Below is a small trained network, with its code and all its weights. Each question gives an input and a class and asks what happens when units are switched off, that is, made to give their printed mean instead of their output.

import numpy as np


def w(rows, s, z=0):
    codes = np.array(rows[::2]) - 128.0
    scale = np.full(codes.shape[1], s)
    scale[-1] = z or s
    return codes * scale


def f(y):
    return np.maximum(y, 0)


def log_softmax(a):
    a = a - a.max(-1, keepdims=True)
    return a - np.log(np.exp(a).sum(-1, keepdims=True))


def net(x, mask):
    res = np.array(x, float).reshape(1, 7) / 4 @ E
    y = f(res @ A[0][:, :-1].T + A[0][:, -1])
    res = res + np.where(mask, y, B[0][:, -1]) @ B[0][:, :-1]
    return log_softmax(res[-1] @ U[:, :-1].T + U[:, -1])


A, B = {}, {}
E = w([
[109,15,138,52,68,68,137],'x0',
[156,131,75,149,97,158,170],'x1',
[224,149,138,170,13,145,62],'x2',
[134,113,139,118,160,121,97],'x3',
[150,131,95,146,105,142,163],'x4',
[215,145,210,10,145,195,151],'x5',
[155,120,112,129,147,126,124],'x6',
],0.011)
A[0] = w([
[80,153,65,169,113,72,107,139],'n1',
[125,198,148,192,168,171,113,61],'n2',
[196,131,131,154,79,118,65,33],'n3',
[100,92,114,82,142,82,168,148],'n4',
[80,122,96,104,155,137,167,45],'n5',
[45,148,88,96,243,174,220,47],'n6',
[139,172,114,131,58,157,34,7],'n7',
[193,179,186,5,129,209,209,115],'n8',
[130,60,124,96,83,105,123,104],'n9',
[127,89,102,132,213,147,119,182],'n10',
[95,113,79,197,121,73,128,106],'n11',
[134,227,144,182,194,180,121,89],'n12',
],0.011,0.0018)
B[0] = w([
[114,81,165,181,168,245,69,184],'n1',
[110,59,43,59,80,94,156,176],'n2',
[205,190,115,158,96,107,113,176],'n3',
[103,181,72,94,73,158,163,177],'n4',
[188,194,173,116,139,110,135,165],'n5',
[209,221,184,119,99,105,153,224],'n6',
[181,202,113,161,107,94,110,172],'n7',
[104,82,149,195,217,220,79,251],'n8',
[47,87,76,27,77,42,153,176],'n9',
[249,103,74,114,132,116,73,169],'n10',
[60,142,169,148,227,184,123,186],'n11',
[138,12,71,99,68,109,254,194],'n12',
],0.0081,0.02)
U = w([
[34,79,129,165,219,216,95,81],'0',
[45,37,77,48,68,133,201,250],'1',
[122,248,136,114,107,130,131,40],'2',
],0.011,0.0014)

Each question gives the input, the list of numbers given to net, and the class t.
The units are the neurons (one row each of A and B). Each row of codes is followed by its name. A weight is (code - 128) times the scale printed after its matrix; where a second scale follows, it is the last column's (A, B and U).
mask holds one flag per neuron, in row order. A switched-off neuron (its flag False) gives its mean, the last column of its row in B, instead of its output. The means were averaged over made-up inputs and are rounded, as every weight is.
A unit's drop is (log p(t) with every unit on - log p(t) with that unit switched off) / (log p(t) with every unit on - log p(t) with every unit switched off).
The circuit of an input: a set's keep is (log p(t) with only the set's units on - log p(t) with every unit switched off) / (log p(t) with every unit on - log p(t) with every unit switched off). Starting from all 12 units, units are removed one at a time, each time the one whose removal leaves the highest keep (on an exact tie, the one counted first), for as long as the keep stays at least 0.8.
units of the circuit, in order: the units of the circuit, biggest drop first
unit that matters most: the unit with the biggest drop
k most important neurons: the k neurons with the biggest drops, biggest first
drop when u is switched off: that unit's drop, to one decimal
input [6,7,-7,-5,2,5,-7], class 2: 4 most important neurons : n6, n12, n5, n2
input [-4,1,4,5,5,4,-5], class 0: 3 most important neurons : n8, n6, n9
input [7,7,-8,-7,-3,-5,-4], class 2: units of the circuit, in order : n6, n5
input [-8,8,-6,1,-4,2,-2], class 1: units of the circuit, in order : n12
input [5,-1,4,3,5,5,-1], class 0: 2 most important neurons : n8, n12
input [-7,-4,-4,-8,-5,6,3], class 1: 2 most important neurons : n12, n2
input [2,6,4,-6,-8,-2,8], class 2: units of the circuit, in order : n8, n12
input [5,-1,-5,3,-7,6,0], class 0: 2 most important neurons : n8, n12
input [0,-3,-8,-3,-5,-5,7], class 2: 2 most important neurons : n6, n8
input [6,-3,-4,-1,3,6,1], class 0: 3 most important neurons : n8, n12, n2
input [2,4,5,7,1,-3,8], class 2: 3 most important neurons : n8, n3, n12
input [-6,-5,0,8,4,-3,-3], class 1: 2 most important neurons : n12, n8
input [-8,-4,0,2,7,-7,-1], class 1: 3 most important neurons : n12, n2, n8
input [-5,2,5,-8,4,-4,3], class 1: 3 most important neurons : n8, n12, n2
input [-5,-7,-8,2,1,2,-2], class 2: units of the circuit, in order : n6
input [1,-4,-6,-1,4,-5,0], class 2: 3 most important neurons : n8, n6, n5
input [-1,5,-8,4,5,4,-8], class 2: drop when n6 is switched off : 1.1
input [-8,-5,8,1,7,1,2], class 1: drop when n11 is switched off : 0.0
input [5,-4,4,3,6,-6,8], class 0: drop when n1 is switched off : 0.5
input [4,-5,-2,3,-7,-1,0], class 1: unit that matters most : n8
